Here is a tiny trained network, its code and every weight. The questions are about switching its units off for an input and a class, where a switched-off unit gives its printed mean instead of its output.

import numpy as np


def w(rows, s, z=0):
    codes = np.array(rows[::2]) - 128.0
    scale = np.full(codes.shape[1], s)
    scale[-1] = z or s
    return codes * scale


def norm(h):
    return h / np.sqrt((h * h).mean(-1, keepdims=True) + 1e-5)


def f(y):
    return np.maximum(y, 0)


def log_softmax(a):
    a = a - a.max(-1, keepdims=True)
    return a - np.log(np.exp(a).sum(-1, keepdims=True))


def net(x, mask):
    res = np.array(x, float).reshape(1, 6) / 4 @ E
    u = 0
    for l in range(4):
        y = f(norm(res) @ A[l][:, :-1].T + A[l][:, -1])
        res = res + np.where(mask[u : u + 7], y, B[l][:, -1]) @ B[l][:, :-1]
        u += 7
    return log_softmax(norm(res)[-1] @ U[:, :-1].T + U[:, -1])


A, B = {}, {}
E = w([
[74,190,168,89,159,33,155,166,9,165,75],'x0',
[42,88,146,118,142,168,61,60,139,110,65],'x1',
[118,152,130,143,111,152,134,116,102,122,129],'x2',
[175,68,253,131,129,70,127,55,112,83,162],'x3',
[106,167,152,170,143,192,129,90,82,134,144],'x4',
[85,138,187,79,62,146,79,172,125,168,174],'x5',
],0.0065)
A[0] = w([
[100,209,183,165,101,155,131,111,218,154,36,255],'0.n0',
[98,197,102,137,175,82,123,131,179,109,103,112],'0.n1',
[18,164,133,90,172,123,76,126,147,70,42,148],'0.n2',
[196,157,115,82,171,179,147,218,121,128,129,229],'0.n3',
[171,232,93,113,175,17,134,54,168,210,34,191],'0.n4',
[118,162,157,141,132,134,27,140,108,84,144,131],'0.n5',
[177,174,202,140,70,104,96,153,139,254,137,135],'0.n6',
],0.0048,0.0015)
B[0] = w([
[158,102,117,78,114,70,146,178,177,131,163,202],'0.n0',
[98,98,127,148,77,255,161,147,123,115,132,176],'0.n1',
[185,203,137,106,123,123,140,131,110,140,85,242],'0.n2',
[198,167,124,135,135,137,170,101,89,179,135,235],'0.n3',
[100,186,148,129,185,74,108,128,111,131,170,254],'0.n4',
[126,134,112,60,91,55,183,190,210,114,127,174],'0.n5',
[149,174,143,107,153,117,151,139,131,145,167,222],'0.n6',
],0.0085,0.0037)
A[1] = w([
[32,86,154,117,117,142,102,89,162,160,47,120],'1.n0',
[74,140,116,14,146,170,79,83,115,50,68,86],'1.n1',
[63,133,27,138,128,138,81,157,140,197,83,71],'1.n2',
[98,136,123,106,107,126,121,114,40,156,113,116],'1.n3',
[163,39,254,131,84,47,150,94,77,28,120,109],'1.n4',
[135,93,141,73,133,85,174,129,45,220,105,107],'1.n5',
[59,93,90,197,207,118,213,136,141,78,86,1],'1.n6',
],0.0072,0.0024)
B[1] = w([
[210,181,195,213,100,148,164,172,72,167,98,169],'1.n0',
[225,96,140,188,65,65,92,203,97,109,145,188],'1.n1',
[79,97,133,167,122,154,198,47,140,183,127,187],'1.n2',
[107,144,104,115,254,95,94,167,221,119,63,186],'1.n3',
[63,124,90,163,139,136,179,75,153,180,164,255],'1.n4',
[133,94,132,161,166,172,88,164,208,86,63,243],'1.n5',
[167,117,28,81,58,64,146,100,71,70,117,160],'1.n6',
],0.0089,0.0059)
A[2] = w([
[120,24,127,170,119,117,80,137,94,133,44,250],'2.n0',
[66,104,190,91,105,138,73,189,125,223,178,96],'2.n1',
[204,76,85,136,113,204,86,87,175,122,143,95],'2.n2',
[144,77,37,82,157,76,144,86,67,2,158,6],'2.n3',
[122,98,115,124,122,196,87,150,163,97,167,115],'2.n4',
[151,135,44,72,116,173,162,156,102,238,94,104],'2.n5',
[178,73,79,170,60,247,133,126,206,41,203,139],'2.n6',
],0.0065,0.0015)
B[2] = w([
[133,178,150,110,122,156,181,139,114,200,254,165],'2.n0',
[137,124,6,60,97,184,68,18,100,47,161,174],'2.n1',
[171,180,163,122,219,123,135,149,81,154,22,199],'2.n2',
[153,210,10,62,92,177,81,89,89,56,144,170],'2.n3',
[55,108,93,51,194,64,29,221,89,127,87,155],'2.n4',
[62,86,242,185,53,152,134,8,182,107,160,216],'2.n5',
[43,159,152,110,209,46,136,242,107,98,81,254],'2.n6',
],0.0067,0.0065)
A[3] = w([
[114,142,102,203,88,156,105,84,159,179,76,153],'3.n0',
[175,119,139,110,71,214,93,113,124,163,142,119],'3.n1',
[149,209,116,107,132,173,53,75,168,113,114,113],'3.n2',
[210,200,123,176,115,97,157,123,113,101,116,136],'3.n3',
[101,126,85,114,106,184,188,125,98,108,85,172],'3.n4',
[254,143,161,193,94,96,147,155,111,191,172,250],'3.n5',
[125,140,138,2,70,152,4,148,134,139,173,23],'3.n6',
],0.0077,0.0013)
B[3] = w([
[167,59,160,146,151,95,152,56,154,144,220,191],'3.n0',
[165,196,140,78,217,89,126,150,110,65,101,147],'3.n1',
[127,18,72,102,94,100,108,126,29,99,174,175],'3.n2',
[156,23,167,68,4,177,32,199,80,93,141,248],'3.n3',
[121,144,165,77,153,77,61,60,155,149,210,171],'3.n4',
[175,118,153,173,57,254,143,133,149,172,58,253],'3.n5',
[180,128,62,151,76,137,101,49,43,72,90,179],'3.n6',
],0.0072,0.0061)
U = w([
[48,186,158,77,244,57,90,243,135,121,55,248],'0',
[57,79,155,172,123,143,214,23,210,212,222,160],'1',
[220,108,191,142,28,201,113,186,108,173,90,56],'2',
[160,124,24,44,75,123,69,53,57,35,148,51],'3',
],0.011,0.0014)

Each question gives the input, the list of numbers given to net, and the class t.
The units are the neurons (one row each of A and B). Each row of codes is followed by its name. A weight is (code - 128) times the scale printed after its matrix; where a second scale follows, it is the last column's (A, B and U).
mask holds one flag per neuron, layer by layer. A switched-off neuron (its flag False) gives its mean, the last column of its row in B, instead of its output. The means were averaged over made-up inputs and are rounded, as every weight is.
A unit's drop is (log p(t) with every unit on - log p(t) with that unit switched off) / (log p(t) with every unit on - log p(t) with every unit switched off).
The circuit of an input: a set's keep is (log p(t) with only the set's units on - log p(t) with every unit switched off) / (log p(t) with every unit on - log p(t) with every unit switched off). Starting from the 12 units with the biggest drops (on a tie, the unit counted first), units are removed one at a time, each time the one whose removal leaves the highest keep (on an exact tie, the one counted first), for as long as the keep stays at least 0.8.
circuit, biggest first: the units of the circuit, biggest drop first
top k neurons: the k neurons with the biggest drops, biggest first
top k neurons in layer l: the k neurons of layer l with the biggest drops, biggest first
drop when u is switched off: that unit's drop, to one decimal
input [-3,-4,3,-4,8,2], class 1: circuit, biggest first : 2.n5, 1.n1
input [-8,-8,4,-7,-1,-8], class 0: circuit, biggest first : 2.n6
input [5,7,4,6,-2,-2], class 2: top 3 neurons : 1.n1, 1.n0, 2.n6
input [-5,5,7,-6,-7,0], class 1: top 2 neurons : 1.n2, 2.n5
input [-8,7,8,-5,-8,7], class 0: top 2 neurons in layer 2 : 2.n6, 2.n2
input [6,0,1,-2,7,-8], class 3: top 2 neurons : 1.n6, 2.n6
input [5,-2,-1,7,-4,1], class 1: top 2 neurons : 1.n4, 2.n6
input [1,5,-4,-4,4,0], class 2: top 3 neurons : 1.n1, 0.n3, 1.n4
input [-3,-7,-8,-8,-8,-5], class 1: circuit, biggest first : 2.n5, 1.n2
input [-8,-8,0,-6,8,7], class 0: top 2 neurons : 2.n6, 2.n4
input [-4,3,1,4,-3,-3], class 0: top 3 neurons : 2.n6, 1.n2, 2.n5
input [-6,1,-8,5,6,-8], class 3: circuit, biggest first : 1.n6, 2.n3
input [4,0,3,-4,6,6], class 3: top 2 neurons : 2.n1, 2.n6
input [3,8,8,6,-7,2], class 2: circuit, biggest first : 1.n0
input [-5,5,-3,2,-3,2], class 0: top 3 neurons : 2.n6, 0.n0, 2.n4
input [4,1,2,-7,-3,-7], class 1: top 3 neurons : 1.n2, 2.n5, 0.n1
input [-7,7,8,2,-1,-5], class 0: top 2 neurons : 2.n6, 0.n0
input [-5,7,-2,6,5,-7], class 2: top 2 neurons : 1.n0, 1.n1
input [7,0,5,-8,3,-2], class 1: circuit, biggest first : 1.n2, 2.n5
input [-8,7,3,5,1,-4], class 0: circuit, biggest first : 2.n6
input [1,-5,0,5,-1,-2], class 1: top 3 neurons : 1.n4, 0.n2, 1.n1
input [6,1,5,1,8,8], class 3: top 2 neurons : 2.n1, 2.n6
input [-5,-4,2,-6,-7,7], class 3: top 3 neurons : 2.n1, 1.n4, 1.n5
input [-2,8,-4,5,-1,-2], class 2: top 2 neurons in layer 1 : 1.n1, 1.n0
input [-7,-2,-2,5,4,-8], class 3: top 2 neurons in layer 0 : 0.n1, 0.n0
input [-2,8,-8,-7,4,-5], class 2: top 3 neurons in layer 1 : 1.n1, 1.n0, 1.n4
input [0,7,4,-3,8,-2], class 2: circuit, biggest first : 1.n1
input [3,5,6,1,-7,1], class 2: drop when 1.n1 is switched off : 2.4
input [-4,2,-5,-2,4,8], class 3: drop when 2.n1 is switched off : 0.2
input [4,7,3,-1,-2,5], class 2: drop when 1.n1 is switched off : 0.4
